Below is a small trained network, with its code and all its weights. Each question gives an input and a target symbol and asks what happens when units are switched off, that is, made to give their printed mean instead of their output.

import numpy as np


def w(rows, s, z=0):
    codes = np.array(rows[::2]) - 128.0
    scale = np.full(codes.shape[1], s)
    scale[-1] = z or s
    return codes * scale


def f(y):
    return np.maximum(y, 0)


def softmax(a):
    e = np.exp(a - a.max(-1, keepdims=True))
    return e / e.sum(-1, keepdims=True)


def log_softmax(a):
    a = a - a.max(-1, keepdims=True)
    return a - np.log(np.exp(a).sum(-1, keepdims=True))


def net(x, mask):
    ids = ['αδθλμπψω'.index(c) for c in x.split()]
    T = len(ids)
    res = E[ids] + P[:T]
    q, k, v = (res @ M[0].T for M in (Q, K, V))
    z = softmax(np.where(np.tri(T) > 0, q @ k.T / 4**0.5, -1e9)) @ v
    res = res + np.where(mask[0], z, O[0][:, -1]) @ O[0][:, :-1]
    y = f(res @ A[0][:, :-1].T + A[0][:, -1])
    res = res + np.where(mask[1:9], y, B[0][:, -1]) @ B[0][:, :-1]
    return log_softmax(res[-1] @ U[:, :-1].T + U[:, -1])


Q, K, V, O, A, B = {}, {}, {}, {}, {}, {}
E = w([
[6,127,130,142,90,99,130,153,34,86,155],'α',
[121,113,162,184,195,107,104,114,119,186,202],'δ',
[165,113,13,76,240,98,117,202,101,182,121],'θ',
[135,146,93,74,105,107,143,201,28,143,100],'λ',
[102,58,193,165,177,138,108,31,79,110,107],'μ',
[137,175,125,122,84,115,160,115,101,49,179],'π',
[153,45,129,173,146,107,126,196,165,174,112],'ψ',
[159,124,184,18,163,94,115,155,150,138,167],'ω',
],0.02)
P = w([
[181,117,148,178,134,98,92,176,151,96,131],'0',
[112,110,107,133,199,34,186,94,139,70,129],'1',
[138,165,164,159,147,150,106,181,177,109,124],'2',
[176,91,159,156,114,133,60,186,77,105,183],'3',
[85,88,118,85,208,171,201,111,108,101,152],'4',
[100,194,155,155,147,160,87,190,180,115,136],'5',
[166,103,152,132,120,135,5,177,38,111,208],'6',
[111,172,96,119,185,170,211,77,70,211,152],'7',
],0.016)
Q[0] = w([
[66,106,70,149,110,85,125,57,194,154,69],'h1',
[201,104,109,87,57,163,40,131,60,123,174],'h1',
[104,167,40,16,137,108,190,205,193,149,9],'h1',
[198,147,115,127,143,250,166,58,227,128,125],'h1',
],0.012)
K[0] = w([
[157,52,72,188,169,165,126,99,119,208,44],'h1',
[82,221,107,12,55,217,157,79,69,49,216],'h1',
[184,88,45,17,115,83,121,203,152,190,9],'h1',
[218,86,184,106,215,141,130,86,147,108,80],'h1',
],0.011)
V[0] = w([
[56,116,147,166,83,109,38,152,80,4,46],'h1',
[157,223,61,168,60,94,164,154,68,197,114],'h1',
[32,92,82,122,209,247,230,135,111,32,150],'h1',
[12,50,209,101,173,73,86,185,83,253,83],'h1',
],0.0052)
O[0] = w([
[29,152,53,102,95,150,190,114,118,108,138,255],'h1',
[245,102,161,169,110,146,223,113,77,125,89,92],'h1',
[154,69,68,146,101,97,137,113,107,51,177,199],'h1',
[134,84,97,107,87,2,150,203,245,196,113,166],'h1',
],0.009,0.0036)
A[0] = w([
[70,128,79,86,117,144,182,32,80,102,100,2],'n1',
[164,168,219,128,17,154,118,232,157,119,66,144],'n2',
[235,66,232,101,151,182,153,41,170,150,44,72],'n3',
[103,90,105,67,184,103,173,96,158,64,142,187],'n4',
[165,123,152,131,187,93,163,127,167,58,151,53],'n5',
[135,97,188,209,62,162,94,196,200,139,100,89],'n6',
[73,91,154,175,38,170,12,110,188,121,22,96],'n7',
[189,121,116,121,99,31,69,161,170,2,118,115],'n8',
],0.0089,0.0088)
B[0] = w([
[173,70,184,95,165,164,133,203,176,177,60,200],'n1',
[172,63,139,40,92,51,143,156,166,33,60,168],'n2',
[72,103,125,123,43,150,146,98,143,80,208,138],'n3',
[153,181,154,149,87,92,126,109,77,190,149,254],'n4',
[146,125,131,129,79,94,103,117,125,144,121,160],'n5',
[176,167,131,151,53,144,54,143,25,192,130,170],'n6',
[90,121,29,68,142,245,79,54,136,140,31,145],'n7',
[142,105,125,124,116,218,162,79,234,100,147,206],'n8',
],0.011)
U = w([
[119,116,81,138,24,79,157,57,124,161,208,184],'α',
[143,144,185,127,186,100,114,165,85,248,111,99],'δ',
[120,65,147,105,254,215,149,190,180,216,130,125],'θ',
[118,81,114,118,160,71,114,117,109,103,98,107],'λ',
[90,105,95,108,138,155,92,63,140,154,121,119],'μ',
[136,124,129,148,160,169,79,131,100,64,170,193],'π',
[148,99,114,105,75,169,94,117,121,179,122,2],'ψ',
[95,90,187,87,151,153,86,157,186,131,160,55],'ω',
],0.0067,0.0075)

Each question gives the input, a string of symbols that net reads in full, and the target symbol t.
The units are the heads (4 rows each of Q, K, V and O) and the neurons (one row each of A and B). Each row of codes is followed by its name. A weight is (code - 128) times the scale printed after its matrix; where a second scale follows, it is the last column's (O, A, B and U).
mask holds one flag per unit, heads first, then neurons. A switched-off unit (its flag False) gives its mean, the last column of its rows in O or B, instead of its output. The means were averaged over made-up inputs and are rounded, as every weight is.
A unit's drop is (log p(t) with every unit on - log p(t) with that unit switched off) / (log p(t) with every unit on - log p(t) with every unit switched off).
The circuit of an input: a set's keep is (log p(t) with only the set's units on - log p(t) with every unit switched off) / (log p(t) with every unit on - log p(t) with every unit switched off). Starting from all 9 units, units are removed one at a time, each time the one whose removal leaves the highest keep (on an exact tie, the one counted first), for as long as the keep stays at least 0.8.
circuit, biggest first: the units of the circuit, biggest drop first
unit that matters most: the unit with the biggest drop
k most important neurons: the k neurons with the biggest drops, biggest first
drop of u: that unit's drop, to one decimal
input θ μ ω ω μ, target δ: unit that matters most => n4
input α π α π δ μ λ, target π: circuit, biggest first => (h1; n4)
input α δ ψ π π, target δ: circuit, biggest first => (n1; n4; n8)
input μ ω π ψ δ, target α: circuit, biggest first => (n1; n4)
input α δ α α μ α λ ω, target α: circuit, biggest first => (n3; h1)
input π π μ π δ λ ω π, target θ: circuit, biggest first => (n1; h1)
input π α μ δ α π δ μ, target δ: circuit, biggest first => (n8; n4; n1)
input λ π α λ λ ω λ λ, target θ: circuit, biggest first => (n4; n1)
input α π ω ω θ, target α: circuit, biggest first => (h1; n4; n1)
input δ δ π π μ θ λ ψ, target α: circuit, biggest first => (n3; h1)
input λ δ π π λ, target δ: circuit, biggest first => (n8; n4)
input π θ π ω π, target θ: 2 most important neurons => (n1; n6)
input μ π π ψ, target π: 2 most important neurons => (n1; n4)
input μ ψ μ ψ, target ψ: unit that matters most => n6
input ω α μ δ π θ θ, target π: drop of h1 => 0.6
input π α ψ α δ λ, target λ: drop of n2 => 0.6
input α δ θ α π ψ ω, target π: drop of h1 => 0.7
